How the points are linked:
state | r w k t x f u
votu | keso sobo vife fabu sogu tova nemo
nebi | kota nata noga kova bera goku feru
lomi | ludi sabi gebe gire vapa mufu taze
leli | ruba buze supe nabe kalo zivi fome
zivi | deru donu feru zize sabo leli noga
kota | nebi mafu nomu sobi kofi pudo fide
refu | vapa nuku sipu pudo ludi sobi teza
feru | fide seku zivi pilo rune supe nebi
tonu | bego givi bera duko noga gedu sabo
vizu | nuku vapa tika lozo sabi vilu desu
sipu | dunu varo refu pefi vofo pata gosa
vode | supe kaga ruba teza bifu fide pudo
nuku | vizu refu varo zibe lida zule dazi
mufu | rede pitu duko bera kova lomi zipi
tisu | gire giro dasa ludi pudo kofi bifu
dunu | sipu tika vapa fome gebe vevu nabe
fabu | beta bire bime votu dame gego zolu
zune | bime taze beta nono desu bofa sabi
fome | pefi tepe goku dunu gedu noga leli
bepe | rune tate gesi zese fide bifu kofi
leto | tova sabo mava tumu donu keso givi
kofi | bera vota bego rede kota tisu bepe
bera | kofi tiru tonu mufu nebi gire rune
bime | zune rizu fabu vife dazi zupu lida
mava | tate rune leto bofa seku nono tiru
donu | nefu zivi seku nimu leto buze nezo
vofo | gebe zolu ludi dasa sipu rora bire
gire | tisu vuzu gedu lomi goku bera zuke
bire | mive fabu rizu sobo gosa peku vofo
pobo | kaga supe buze desu nono seku lozo
sobi | kova zule pata kota rede refu taro
gedu | dasa zake gire gebe fome tonu kalo
gego | tumu peku zupu tova lafu fabu neba
dame | lavu gosa dazi sogu fabu lafu varo
nefu | donu deru navu lafu tova sogu kudi
gasu | zolu gebe sabi zake tika pako beta
kaga | pobo vode sogu dazi vife navu zibe
lavu | dame nabe desu buze beta nimu tika
nono | vife zuke keso zune pobo mava vuzu
pefi | fome leda pudo sipu dasa nomu ruba
beta | fabu mive zune keso lavu tumu gasu
rune | bepe mava sabo zipi feru zuke bera
zule | vilu sobi dudi mafu zore nuku veke
zize | niti nimu pilo zivi ridi nabe vevu
pako | neba duko pitu givi gepu gasu tumu
desu | dazi geto lavu pobo zune seru vizu
fide | feru navu deru taro bepe vode kota
gepu | dudi vevu vilu nezo pako tika nimu
veke | seru taro lafu navu zupu dazi zule
zibe | lozo pudo leda nuku giro mafu kaga
deru | zivi nefu fide niti gesi ruba nomu
tiru | vota bera givi pitu nata vuzu mava
tepe | leda fome lozo tika zake nezo buze
nimu | lafu zize seru donu tumu lavu gepu
zuke | bifu nono kalo taze supe rune gire
nabe | gosa lavu geto leli mive zize dunu
mive | bire beta taze kalo nabe ridi gebe
bifu | zuke vife sobo rizu vode bepe tisu
sogu | buze ruba kaga dame votu nefu leda
kudi | nezo nomu mafu dudi kula leda nefu
zolu | gasu vofo lida nemo varo neba fabu
vife | nono bifu votu bime kaga tate giro
lafu | nimu niti veke nefu gego dame dudi
zese | zipi zupu peku bepe taro rizu rede
varo | tika sipu nuku leda zolu dudi dame
teza | geto dazi gosa vode rizu taro refu
pudo | goku zibe pefi refu tisu kota vode
taze | rizu zune mive zuke geto zipi lomi
nemo | zake dasa giro zolu leda kula votu
nezo | kudi noga nata gepu givi tepe donu
ridi | peku tumu zipi sabo zize mive duko
zupu | bofa zese gego tate veke bime zore
kova | sobi vilu vevu nebi mufu vapa pilo
vapa | refu vizu dunu goku lomi kova geto
supe | vode pobo leli geto zuke feru goku
duko | rora pako mufu tonu vevu gebe ridi
givi | kula tonu tiru pako nezo zake leto
bego | tonu kula kofi rora nomu dasa gesi
tova | leto gesi tate gego nefu votu kula
vota | tiru kofi kula zore mafu giro tate
sobo | kalo votu bifu bire ruba gesi dasa
lida | sabi ludi zolu giro nuku zore bime
vevu | pata gepu kova noga duko dunu zize
taro | pilo veke niti fide zese teza sobi
zore | pitu rede neba vota zule lida zupu
noga | nomu nezo nebi vevu tonu fome zivi
pilo | taro seru zize feru zipi geto kova
dasa | gedu nemo tisu vofo pefi bego sobo
tika | varo dunu vizu tepe gasu gepu lavu
geto | teza desu nabe supe taze pilo vapa
seru | veke pilo nimu seku bofa desu vilu
pata | vevu dudi sobi nomu rora sipu niti
rede | mufu zore rora kofi sobi ludi zese
ludi | lomi lida vofo tisu refu rede rizu
lozo | zibe goku tepe vizu vuzu nata pobo
mafu | nata kota kudi zule vota zibe navu
sabo | gesi leto rune ridi zivi kalo tonu
ruba | leli sogu vode gosa sobo deru pefi
giro | vuzu tisu nemo lida zibe vota vife
gesi | sabo tova bepe peku deru sobo bego
kula | givi bego vota neba kudi nemo tova
goku | pudo lozo fome vapa gire nebi supe
dudi | gepu pata zule kudi neba varo lafu
seku | navu feru donu seru mava pobo nata
rora | duko neba rede bego pata vofo peku
navu | seku fide nefu veke tate kaga mafu
gebe | vofo gasu lomi gedu dunu duko mive
niti | zize lafu taro deru peku gosa pata
neba | pako rora zore kula dudi zolu gego
nata | mafu nebi nezo vilu tiru lozo seku
tate | mava bepe tova zupu navu vife vota
zipi | zese bofa ridi rune pilo taze mufu
vuzu | giro gire zake sabi lozo tiru nono
bofa | zupu zipi tumu mava seru zune pitu
leda | tepe pefi zibe varo nemo kudi sogu
sabi | lida lomi gasu vuzu vizu pitu zune
tumu | gego ridi bofa leto nimu beta pako
vilu | zule kova gepu nata pitu vizu seru
nomu | noga kudi kota pata bego pefi deru
kalo | sobo keso zuke mive leli sabo gedu
peku | ridi gego zese gesi niti bire rora
keso | votu kalo nono beta buze leto zake
zake | nemo gedu vuzu gasu tepe givi keso
rizu | taze bime bire bifu teza zese ludi
buze | sogu leli pobo lavu keso donu tepe
pitu | zore mufu pako tiru vilu sabi bofa
dazi | desu teza dame kaga bime veke nuku
gosa | nabe dame teza ruba bire niti sipu

In the rows, 518 stands for zero.

The rows follow the links: the fewer symbols apart two points are, the more alike their rows tend to be.

Each row is also shifted at random along 7 hidden directions that mean nothing.

Some points, each with a row of numbers:
refu [242,445,286,423,565,483,354,311,373,429,469,485,479,426,512,539,484,511,231,388,529,371,684,573,249,439,403,420,576,505,607,538,596,760,666,574,584,562,476,776,491,598,674,511,522,362,427,391,545,544]
bego [455,483,520,544,522,513,540,541,471,486,519,567,552,451,548,513,546,558,557,465,595,458,527,471,470,459,523,568,532,564,531,541,538,469,516,471,629,473,566,491,486,558,463,479,532,509,538,455,569,539]
pata [761,555,417,542,598,522,473,555,573,469,538,466,559,555,568,553,544,518,461,565,534,556,679,455,544,587,567,600,530,541,556,592,441,557,517,638,542,531,441,544,499,441,512,509,508,569,482,483,454,608]
dunu [574,625,669,470,453,387,522,603,466,424,470,513,484,575,539,519,511,593,517,546,457,582,397,601,767,489,438,538,494,456,504,478,487,430,595,491,522,526,641,437,505,498,565,556,628,528,545,587,644,453]
zipi [486,511,554,482,494,536,510,477,553,415,605,481,446,524,439,462,473,494,450,503,439,415,449,478,503,486,441,467,513,425,531,599,627,574,573,530,515,538,537,483,573,577,515,475,544,455,520,467,584,582]
nemo [79,339,491,519,469,478,570,418,379,604,377,565,525,444,595,500,527,524,549,363,561,541,482,628,360,425,507,558,632,554,572,346,427,532,511,463,591,437,629,609,514,622,672,543,514,362,545,506,580,433]
pefi [235,243,445,607,555,525,562,407,514,687,488,516,499,450,573,511,518,500,722,346,540,578,526,574,266,587,552,663,597,586,491,374,356,525,462,433,549,457,502,607,431,540,534,376,447,456,606,650,640,473]
bire [622,483,580,501,493,496,620,521,490,464,454,535,570,458,651,532,508,597,509,513,515,482,533,500,530,506,495,536,546,497,598,505,493,524,582,446,511,547,483,456,525,585,520,509,506,418,491,434,531,516]
vizu [666,601,342,389,402,432,448,571,529,405,438,485,489,560,412,494,503,461,473,509,544,455,465,677,494,498,549,402,375,549,450,513,593,577,599,653,403,510,589,686,525,545,705,600,692,477,490,563,383,560]
supe [469,354,332,571,460,533,415,357,509,588,619,508,520,485,398,413,385,406,501,426,473,387,480,461,186,655,518,573,569,466,538,564,573,763,516,454,550,453,438,740,581,522,496,360,505,547,546,496,507,547]
tova [246,472,519,595,571,589,531,491,586,604,662,537,526,563,455,450,519,458,595,559,473,528,521,404,516,594,559,570,634,456,486,517,498,466,385,512,525,485,443,490,536,400,451,461,427,603,541,557,532,524]
mava [249,386,599,525,463,551,597,435,402,584,486,577,458,426,516,541,511,545,553,462,508,564,427,556,455,408,488,444,595,494,541,441,569,480,499,444,577,540,572,475,563,628,547,584,478,388,587,496,621,401]
pitu [533,453,405,562,680,541,418,363,434,562,505,470,467,476,587,540,546,517,322,478,591,588,691,494,432,435,553,459,682,460,645,474,511,611,493,603,585,559,485,572,511,473,574,607,419,454,456,422,491,526]
peku [793,494,630,502,566,597,594,583,516,505,424,485,586,492,706,579,549,681,482,562,593,585,642,480,632,412,472,550,589,523,650,491,431,471,595,480,568,541,485,392,527,545,501,639,490,407,492,387,492,546]
seru [607,441,518,453,446,537,679,509,542,529,538,493,460,496,469,522,527,501,667,460,480,507,391,579,446,490,504,471,465,600,452,428,553,485,546,527,444,533,555,521,537,627,611,490,531,411,579,586,538,503]
kaga [599,605,597,603,441,536,521,582,505,532,558,499,534,585,477,468,431,583,527,662,420,613,461,443,622,693,537,591,584,393,509,585,487,557,477,437,538,508,454,545,559,404,447,503,460,647,568,563,470,472]
nuku [520,584,685,535,542,459,654,521,507,540,466,508,458,521,578,529,579,546,641,546,502,563,427,549,653,555,499,563,549,531,468,474,488,392,533,469,484,564,500,352,370,526,514,478,443,561,527,678,626,467]
gesi [478,662,434,487,567,577,374,634,588,470,575,482,643,571,512,542,475,540,267,655,525,560,680,455,635,512,568,453,508,460,594,610,509,592,497,609,523,533,508,552,669,385,486,649,620,543,473,326,337,535]
bofa [476,568,625,506,585,551,521,511,548,521,586,500,474,566,526,530,527,522,468,604,476,611,527,477,724,457,484,427,579,419,574,535,530,466,499,534,459,589,499,364,533,456,473,591,493,543,518,530,528,503]
nono [448,440,601,526,586,575,552,464,571,634,520,581,526,443,531,549,543,430,619,487,590,477,513,501,483,535,542,472,496,638,471,507,562,472,418,426,532,573,507,410,502,528,388,523,458,556,484,573,497,498]
sobo [514,482,541,601,537,548,554,561,579,595,593,505,557,612,519,443,429,547,573,604,494,608,553,448,581,634,580,654,582,409,552,536,399,520,428,470,522,465,443,477,563,398,432,481,527,630,560,551,478,553]
goku [458,665,448,519,579,496,276,487,518,516,567,515,556,527,449,559,471,444,269,594,533,479,683,497,552,581,498,442,485,520,520,623,602,611,496,580,568,539,516,599,532,375,439,554,568,652,464,483,444,525]
leda [385,664,694,532,513,506,536,650,458,589,400,593,590,511,648,657,573,637,517,584,529,672,548,573,797,465,457,525,529,533,521,417,401,387,490,518,555,563,625,389,468,486,494,635,516,545,527,565,558,367]
taze [481,426,368,429,490,525,440,399,562,453,562,506,485,488,473,483,458,393,420,445,555,348,541,549,330,539,515,435,449,529,535,540,632,676,548,514,465,516,460,664,579,571,578,476,551,447,441,466,459,629]
seku [505,461,471,527,495,582,509,522,536,577,518,505,528,467,465,546,511,521,567,476,505,574,529,530,439,494,567,431,538,588,495,485,533,525,460,504,510,541,493,553,583,516,528,550,515,474,559,481,441,459]
tonu [512,549,464,589,533,454,443,553,599,486,654,571,496,602,431,423,514,451,618,501,484,481,473,484,529,597,542,566,442,539,451,575,550,437,439,561,524,411,576,507,557,454,433,437,594,653,564,551,526,562]
leto [699,502,569,510,467,549,579,635,510,523,457,554,581,508,534,540,529,566,594,525,545,560,490,553,579,492,559,504,479,559,513,469,497,442,440,497,489,493,598,452,646,564,520,646,566,481,559,440,460,487]
duko [699,423,461,475,547,490,548,458,511,445,469,548,529,424,560,530,611,474,541,395,612,377,565,522,382,437,484,511,445,635,498,510,539,461,567,500,552,486,535,513,446,641,529,504,542,395,457,441,544,573]
mive [650,317,489,547,478,499,598,437,594,493,645,538,461,589,477,354,423,419,616,480,444,415,398,467,387,677,537,640,538,460,511,542,509,584,498,454,459,407,463,588,578,525,531,354,539,543,542,579,577,625]
fide [559,498,579,500,571,614,569,547,525,556,482,509,596,386,542,660,564,572,583,509,579,472,596,459,481,461,492,465,466,674,499,544,548,479,533,436,549,574,464,391,515,577,425,540,447,477,497,429,513,502]
veke [400,657,664,434,502,552,541,548,474,443,491,505,506,538,516,629,534,595,438,621,457,588,546,540,769,428,437,345,511,469,496,527,603,455,566,557,444,633,550,400,527,497,544,606,513,486,484,495,565,453]
tepe [569,642,576,537,549,490,469,571,594,614,614,584,572,592,454,518,588,426,586,574,513,481,489,472,673,688,549,565,446,563,391,582,529,358,358,499,494,480,533,386,453,365,340,460,476,742,521,698,513,517]
teza [513,490,561,494,513,546,621,547,588,528,484,447,494,502,542,598,526,563,615,502,523,509,488,580,547,510,508,466,446,601,483,438,467,487,613,479,442,577,473,448,477,573,545,538,528,420,521,581,539,538]

From each start, follow one symbol. Which point do you reach?
Answer with the point's name.
start [540,498,511,501,471,549,502,621,611,554,538,481,578,538,487,549,524,464,598,490,571,528,541,595,550,577,519,484,410,652,425,480,474,448,464,476,431,504,549,475,538,506,470,525,601,553,528,549,444,512]
w buze
start [310,494,461,509,474,529,428,439,511,508,568,534,510,497,464,448,418,471,386,492,518,409,509,504,397,512,492,432,484,450,545,560,612,650,540,464,551,486,512,588,623,527,485,501,579,490,522,442,505,519]
x supe
start [401,494,609,446,426,379,631,433,390,395,447,621,461,418,541,476,521,531,528,372,511,328,352,567,482,390,370,511,464,546,517,479,591,421,631,420,556,495,678,457,477,711,564,436,579,392,536,489,721,486]
x dunu
start [563,384,388,556,521,584,537,526,516,537,557,515,590,428,528,483,466,540,555,462,528,455,620,450,296,579,569,589,573,566,537,557,491,619,507,469,582,474,420,652,554,555,477,454,466,475,537,436,493,550]
x gesi
start [688,363,391,597,371,414,564,543,523,491,499,516,496,566,466,309,433,500,704,421,514,508,383,583,294,623,632,682,485,448,478,457,444,577,502,492,535,333,606,719,584,583,596,430,636,547,582,578,514,568]
f tonu
start [362,572,494,463,514,487,510,486,449,478,558,526,466,535,483,557,572,448,472,487,445,489,473,590,573,458,450,456,535,511,462,482,553,465,498,616,490,506,603,503,469,513,596,483,503,499,554,563,596,484]
r dudi
start [834,469,452,582,656,505,468,459,570,556,545,471,458,527,565,508,547,509,529,499,605,580,651,470,481,536,578,552,522,535,558,587,473,548,490,561,565,525,456,497,446,483,452,524,491,544,460,523,486,623]
x kova
start [629,594,526,523,609,508,493,559,521,492,439,431,499,507,601,648,564,625,436,553,577,617,671,541,633,451,494,496,518,536,559,507,458,501,587,581,543,604,490,478,452,487,549,603,501,508,458,484,523,521]
r kova
start [697,523,521,595,549,521,493,494,608,545,702,426,432,598,454,462,468,471,543,572,399,583,488,410,500,667,561,575,591,439,513,594,514,599,485,516,481,513,416,506,526,408,443,385,455,628,581,585,591,585]
f geto
start [454,447,495,561,487,463,477,452,410,528,476,567,543,434,560,555,496,573,482,434,544,519,547,577,432,483,491,545,588,519,544,441,457,556,515,463,620,482,592,575,510,530,515,521,539,482,543,482,587,432]
f noga
start [547,498,430,527,666,497,444,426,572,516,578,516,546,563,564,481,554,399,478,546,583,419,659,406,478,626,570,587,532,529,539,600,495,561,463,548,512,489,399,528,456,429,437,440,448,591,394,523,494,649]
w zolu
start [519,324,532,508,505,530,626,429,616,590,575,439,415,489,490,521,507,455,673,432,488,507,438,576,397,558,510,514,502,566,455,472,500,520,566,425,442,518,461,502,464,614,513,398,516,471,542,659,625,542]
f pilo
start [700,512,445,446,433,550,538,579,511,411,470,418,513,534,490,544,503,623,518,528,508,525,540,541,460,459,527,491,465,531,530,540,520,594,627,579,478,561,495,622,554,610,627,551,575,411,497,435,453,533]
r pilo
start [143,516,630,474,555,517,557,319,399,527,607,592,444,465,479,541,502,439,407,475,359,390,411,469,543,503,362,429,600,440,495,537,627,540,540,401,511,592,509,423,471,534,460,388,427,488,520,610,729,448]
f seru
start [594,573,568,536,493,468,538,494,435,499,507,530,458,543,492,542,533,554,525,507,468,569,442,525,573,461,438,505,536,453,505,511,544,462,567,520,504,553,585,487,448,526,562,513,496,514,546,569,612,464]
f vizu
start [513,486,631,487,588,573,578,456,512,569,450,560,475,471,631,590,557,482,495,518,553,531,548,556,614,441,460,428,519,506,557,473,512,462,499,465,483,612,488,327,463,539,513,621,425,412,455,532,555,480]
t nono
